Each row has a name. Each piece below is followed by the name of the row it came from, unless a question asks for something else. Each question is about the rows just above it. Places in a row count from 1.

[138 110 145 149 159 128 147 135 130 157 108 105 148 124 179 160 118 122
 151 100 113 142 135  88 188 161 116 151 102 190 129 123 152  77 131 184
 141 140 118 206 102 123 187 148  84 149 117 181  87  80 123 126 103 128
 148 137 120 121 118 126  98 116 134 106] -> Q_856
[160 158 201 133 124 131 159 109  96 140 135 100  97 135  84 147 112 114
  93 143  68 126 100 187 105 156  77 192 138  99 115 175 117  86 138 161
 106  78 137 124 122  87 102  83 141 143 213 140  72 119 134 100 147 122
 120 135 167  92  80 146 100 149  81 130] -> Q_955
[152 109 153 147 142 149 134 127  87 181 111  96 127 133 175 164 127 125
 135  93 142 133 124  70 186 161 106 148  92 175 127 133 142  92 144 184
 129 128 110 220 126 118 211 144  74 133 117 183  97  75 130 128 124 123
 159 116 120 109 110 105 113 126 143 114] -> Q_855
[138 137 126 108 115 150 133 179 145 102 121 124 150 178  84 170 126 106
 155 174 133 190 131 136  46 130 121 155 137 147 110 131  91 115 161  87
 140 102 120 109  99 117 117 193 154 101 128 173  97  93  77 156 108 132
 169 133 185 139  98 144 171 129  91 100] -> Q_274
[153 117 203 104 124 141 161 127 108 128 136 107 103 122  87 151 106 118
  85 150  89 113 100 179  96 161  74 179 138 127 109 141 112 116 154 167
 141  78 131 118 129  86 112  81 147 132 187 150  94 104 108  91 140 118
 124 141 140 106  95 132 104 139  81 139] -> Q_363
[138 143 124 108 117 148 135 180 146 104 124 126 150 178  85 170 127 106
 154 174 136 189 131 138  47 130 120 160 138 149 110 130  93 117 158  88
 139  99 110 110  99 117 112 192 155 100 123 169  94  90  77 156 103 134
 168 126 183 137  98 148 174 119  81 100] -> Q_906
Changed Q_856: [138 110 145 149 159 128 147 135 130 157 108 105 148 124 179 160 118 122
 151 100 113 142 135  88 188 161 116 151 102 190 129 123 152  77 131 184
 141 140 117 206 102 123 187 148  84 149 117 181  87  80 123 126 103 128
 148 137 120 121 118 126  98 116 134 106]. Place and old value: : 39, [118]
Changed Q_856: [138 110 145 149 159 128 147 135 130 157 108 105 148 124 179 160 118 122
 151 100 113 142 135  88 188 161 116 151 102 190 129 123 152  78 131 184
 141 140 118 206 102 123 187 148  84 149 117 181  87  80 123 126 103 128
 148 137 120 121 118 126  98 116 134 106]. Place and old value: : 34, [77]

[168 148 104 213  65  71 107 166  84 105] : Q_571
[168 148 104  83  65  84 155  83 113 134] : Q_735
[168 148 104  83  65  71 107 166  84 105] : Q_436
[168  87 104  83  65  71 107 166  84 105] : Q_703
[168 105  87  71 105  65 107 166  84  83] : Q_24
[107 166  84 105 168 148 104  83  65  71] is which row reordered? : Q_436
Put [ 65  71  83  84 104 105 107 148 166 168] back in order: which row is it? : Q_436
Put [105  84 166 107  71  65  83 104  87 168] back in order: which row is it? : Q_703
Where does [168 105  87  71 105  65 107 166  83  83] differ from Q_24, and what was there? : 9, [84]

[ 99 119 184  87 123 121 233 123] = Q_505
[191 141 141 198 173 153 188 154] = Q_480
[174 141 188 198 153 154 191 141] = Q_686
[156 100 155  85  82  66 196 157] = Q_381
[ 92 131 172  81 149 124 235 106] = Q_519
One entry of Q_519 was changed: [ 92 131 172  81 149 124 235 105]. Where, and from what? : 8, [106]
One entry of Q_480 was changed: [191 141 141 198 173 152 188 154]. Where, and from what? : 6, [153]
Which row holds these entries in another order? [141 191 154 153 198 188 141 174] : Q_686

[ 97 108 123 133 110 150  95] : Q_840
[110 108 133 150  95  96 123] : Q_441
[131 122 137 151 110  84 117] : Q_68
[144 139 126 111 128 147 134] : Q_405
[125 106 144 159 105 125 128] : Q_53
[131 122 137 164 110  84 117] : Q_39
[120 108 149 144 106 114 126] : Q_362
[122 131 120 111 151 150 110] : Q_51
[139 152 110  40 199 205 119] : Q_464
Put [ 84 117 131 122 137 164 110] back in order: which row is it? : Q_39
Which row holds these entries in another order? [110 111 120 122 131 150 151] : Q_51
Put [ 95  96 108 110 123 133 150] back in order: which row is it? : Q_441

[175 130 126 115] : Q_788
[139 124 123 164] : Q_618
[124 164 122 139] : Q_232
[173 129 126 119] : Q_784
[121 113 113 203] : Q_756
[203 134 128  79] : Q_318
[128  82 127 147] : Q_468
Changed Q_756: [121 113 113 202]. Place and old value: : 4, [203]
[115 126 130 175] is which row reordered? : Q_788
Which row holds these entries in another order? [119 173 129 126] : Q_784
[164 139 124 123] is which row reordered? : Q_618
Changed Q_788: [175 131 126 115]. Place and old value: : 2, [130]

[ 82  83 146  61 132  42  96 109 131 126  52 111 160  24 123 143 138 133
 121 127 123 129 132  60 105  54 117 109 125 129] = Q_107
[127 110 102 117 124 153  88 156  87 134 154 140 101 113 133  89 103 142
  86  98 105  92 116 122  93  96  97 137  96 120] = Q_244
[109 132 105 131  24 146 133 123 117 138 125 126 132 160 109  52  82  83
 123  60 127  96 129 111 129  42  60 121  54 143] = Q_186
[120 102 142  93 105 110 103  92  96  89  87  97 102 137 116 133 124 154
  86 122 127 113 140  96 156  88  98 134 117 153] = Q_250
[155  83 165 108 153  75  87  95 133  90  83  83  87 128 140 144 128 149
  93 153  93 175  88 113 108 160 149  90 141 104] = Q_197
[112 140 130 100 198 161 137 152 125 154 129 134 148  86 104 168 162 119
 131 137 140 141 124 158 122 193 168 144 151 113] = Q_523
[113 129 154 168 119 168 162 100 152 198 193 148 158 141 137 112 141 134
 122 131 125 161 137 104 144 130  86 140 124 151] = Q_447
[ 81 168  74 145  94 185 182 148  93 159 166 157 157 115  97 137 126 140
  86 112 174  73 142 148 142 118 135 156 130 131] = Q_911
[116 123 112 103 186 148 126 121 106 125 122 110 128  73 107 182 167 144
 108 148 121 152 115 158 108 185 146 106 147  90] = Q_345
Which row holds these entries in another order? [113 151 144 168 193 122 158 124 141 140 137 131 119 162 168 104  86 148
 134 129 154 125 152 137 161 198 100 130 140 112] : Q_523
Which row holds these entries in another order? [ 24  42  52  54  60  60  82  83  96 105 109 109 111 117 121 123 123 125
 126 127 129 129 131 132 132 133 138 143 146 160] : Q_186
[146 121 116 103 182 115 148 107 121  73 110 108 125 108 186 128 158  90
 147 167 148 106 106 112 185 122 152 123 126 144] is which row reordered? : Q_345
One entry of Q_186 was changed: [109 132 105 131  24 146 133 123 117 138 125 126 132 160 109  51  82  83
 123  60 127  96 129 111 129  42  60 121  54 143]. Where, and from what? : 16, [52]
Changed Q_911: [ 81 168  74 145  94 185 182 148  93 159 166 156 157 115  97 137 126 140
  86 112 174  73 142 148 142 118 135 156 130 131]. Place and old value: : 12, [157]
[ 86  87  88  89  92  93  96  96  97  98 102 102 103 105 110 113 116 117
 120 122 124 127 133 134 137 140 142 153 154 156] is which row reordered? : Q_250

[ 78  82 127 204 123 136 162 123  96]  Q_433
[ 78  82 127 204 123  84 169 178 138]  Q_378
[120 127 244 102  97 112 207 161  72]  Q_305
[136  96 162  78  82 203 124 123 127]  Q_775
[127 136  96 123  82  78 162 123 203]  Q_292
[ 72  72 129 217 124  75 177 185 140]  Q_636
[157  35 161  92  85  42 171  89  70]  Q_940
[ 71 102 112 196 130 103 145 170 145]  Q_893
Changed Q_775: [136  96 162  78  82 203 124 123 128]. Place and old value: : 9, [127]
One entry of Q_378 was changed: [ 78  82 127 204 122  84 169 178 138]. Where, and from what? : 5, [123]
[102 127 161 112 207 120  97  72 244] is which row reordered? : Q_305
Which row holds these entries in another order? [ 96 123 162 136 123 204 127  82  78] : Q_433
Which row holds these entries in another order? [203 123 162  78  82 123  96 136 127] : Q_292

